Here is a tiny trained network, its code and every weight. The questions are about switching its units off for an input and a class, where a switched-off unit gives its printed mean instead of its output.

import numpy as np


def w(rows, s, z=0):
    codes = np.array(rows[::2]) - 128.0
    scale = np.full(codes.shape[1], s)
    scale[-1] = z or s
    return codes * scale


def f(y):
    return np.maximum(y, 0)


def log_softmax(a):
    a = a - a.max(-1, keepdims=True)
    return a - np.log(np.exp(a).sum(-1, keepdims=True))


def net(x, mask):
    res = np.array(x, float).reshape(1, 3) / 4 @ E
    y = f(res @ A[0][:, :-1].T + A[0][:, -1])
    res = res + np.where(mask, y, B[0][:, -1]) @ B[0][:, :-1]
    return log_softmax(res[-1] @ U[:, :-1].T + U[:, -1])


A, B = {}, {}
E = w([
[124,170,250,116,47],'x0',
[137,201,86,215,65],'x1',
[77,41,193,192,153],'x2',
],0.013)
A[0] = w([
[166,64,166,71,111,64],'N0',
[152,187,110,62,130,109],'N1',
[183,146,72,69,121,88],'N2',
[158,87,176,43,168,108],'N3',
[118,134,151,68,195,73],'N4',
[244,147,107,114,122,99],'N5',
[67,175,207,116,91,85],'N6',
[140,156,180,118,87,121],'N7',
[130,207,93,44,130,118],'N8',
[131,122,48,134,209,60],'N9',
[219,65,166,113,159,65],'N10',
[86,159,61,172,224,46],'N11',
[148,87,155,34,157,96],'N12',
[103,102,44,161,110,201],'N13',
[44,97,180,251,177,86],'N14',
[108,186,211,88,64,102],'N15',
[136,76,123,35,107,81],'N16',
[172,159,80,221,30,149],'N17',
[88,145,148,110,99,247],'N18',
[82,116,152,183,150,80],'N19',
[149,99,101,170,161,84],'N20',
[106,74,159,191,179,94],'N21',
[168,184,91,46,66,107],'N22',
[199,153,100,80,123,161],'N23',
[169,72,125,47,113,75],'N24',
[187,130,109,187,100,75],'N25',
[143,152,104,231,80,91],'N26',
[53,96,146,189,141,208],'N27',
[151,89,98,122,175,150],'N28',
],0.013,0.011)
B[0] = w([
[187,143,127,143,117,172],'N0',
[88,102,175,157,169,194],'N1',
[81,128,171,164,136,196],'N2',
[205,167,125,83,111,214],'N3',
[226,195,113,116,121,174],'N4',
[105,130,138,178,198,184],'N5',
[143,57,118,191,77,203],'N6',
[130,64,103,163,57,190],'N7',
[38,150,195,164,191,216],'N8',
[144,54,112,219,61,219],'N9',
[163,151,126,141,128,164],'N10',
[180,89,103,197,68,199],'N11',
[199,163,120,96,131,205],'N12',
[109,79,80,69,42,231],'N13',
[84,162,172,167,199,230],'N14',
[116,75,117,189,66,227],'N15',
[209,228,128,108,116,177],'N16',
[191,203,117,50,126,247],'N17',
[65,73,17,34,104,217],'N18',
[120,146,209,192,215,166],'N19',
[182,89,147,190,124,166],'N20',
[102,173,134,157,162,202],'N21',
[70,114,189,167,166,222],'N22',
[34,117,135,148,202,211],'N23',
[195,169,160,100,121,172],'N24',
[238,196,118,109,157,160],'N25',
[222,254,134,69,105,200],'N26',
[34,151,130,107,196,232],'N27',
[128,126,78,121,50,207],'N28',
],0.0086,0.015)
U = w([
[77,169,206,165,202,99],'0',
[174,214,151,75,106,95],'1',
[121,88,137,167,48,78],'2',
[40,116,92,5,121,247],'3',
],0.014,0.011)

Each question gives the input, the list of numbers given to net, and the class t.
The units are the neurons (one row each of A and B). Each row of codes is followed by its name. A weight is (code - 128) times the scale printed after its matrix; where a second scale follows, it is the last column's (A, B and U).
mask holds one flag per neuron, in row order. A switched-off neuron (its flag False) gives its mean, the last column of its row in B, instead of its output. The means were averaged over made-up inputs and are rounded, as every weight is.
A unit's drop is (log p(t) with every unit on - log p(t) with that unit switched off) / (log p(t) with every unit on - log p(t) with every unit switched off).
The circuit of an input: a set's keep is (log p(t) with only the set's units on - log p(t) with every unit switched off) / (log p(t) with every unit on - log p(t) with every unit switched off). Starting from the 12 units with the biggest drops (on a tie, the unit counted first), units are removed one at a time, each time the one whose removal leaves the highest keep (on an exact tie, the one counted first), for as long as the keep stays at least 0.8.
units of the circuit, in order: the units of the circuit, biggest drop first
most important unit: the unit with the biggest drop
top k neurons: the k neurons with the biggest drops, biggest first
drop when u is switched off: that unit's drop, to one decimal
input [4,2,-1], class 2: units of the circuit, in order	(N15)
input [7,-3,6], class 2: top 4 neurons	(N6 N15 N7 N8)
input [-5,-3,-5], class 0: top 2 neurons	(N8 N23)
input [-7,0,-7], class 0: top 2 neurons	(N8 N23)
input [1,7,-7], class 0: top 4 neurons	(N22 N8 N23 N5)
input [2,-4,-4], class 0: top 2 neurons	(N13 N17)
input [-5,-2,4], class 2: top 2 neurons	(N8 N28)
input [-8,5,-7], class 2: top 2 neurons	(N13 N9)
input [8,5,-1], class 2: top 2 neurons	(N15 N6)
input [-8,-6,7], class 2: top 3 neurons	(N9 N28 N11)
input [3,1,2], class 3: top 2 neurons	(N9 N11)
input [7,-7,0], class 1: top 3 neurons	(N3 N16 N12)
input [3,-4,2], class 1: top 3 neurons	(N13 N23 N3)
input [-6,8,6], class 1: units of the circuit, in order	(N26)
input [0,0,-3], class 3: top 2 neurons	(N14 N19)
input [-3,-1,-8], class 0: drop when N16 is switched off	0.0
input [-3,-7,-7], class 0: drop when N26 is switched off	0.1
input [-6,-4,-3], class 2: drop when N9 is switched off	0.2
input [-3,-8,-6], class 1: drop when N16 is switched off	0.2
input [2,-2,-3], class 3: most important unit	N14
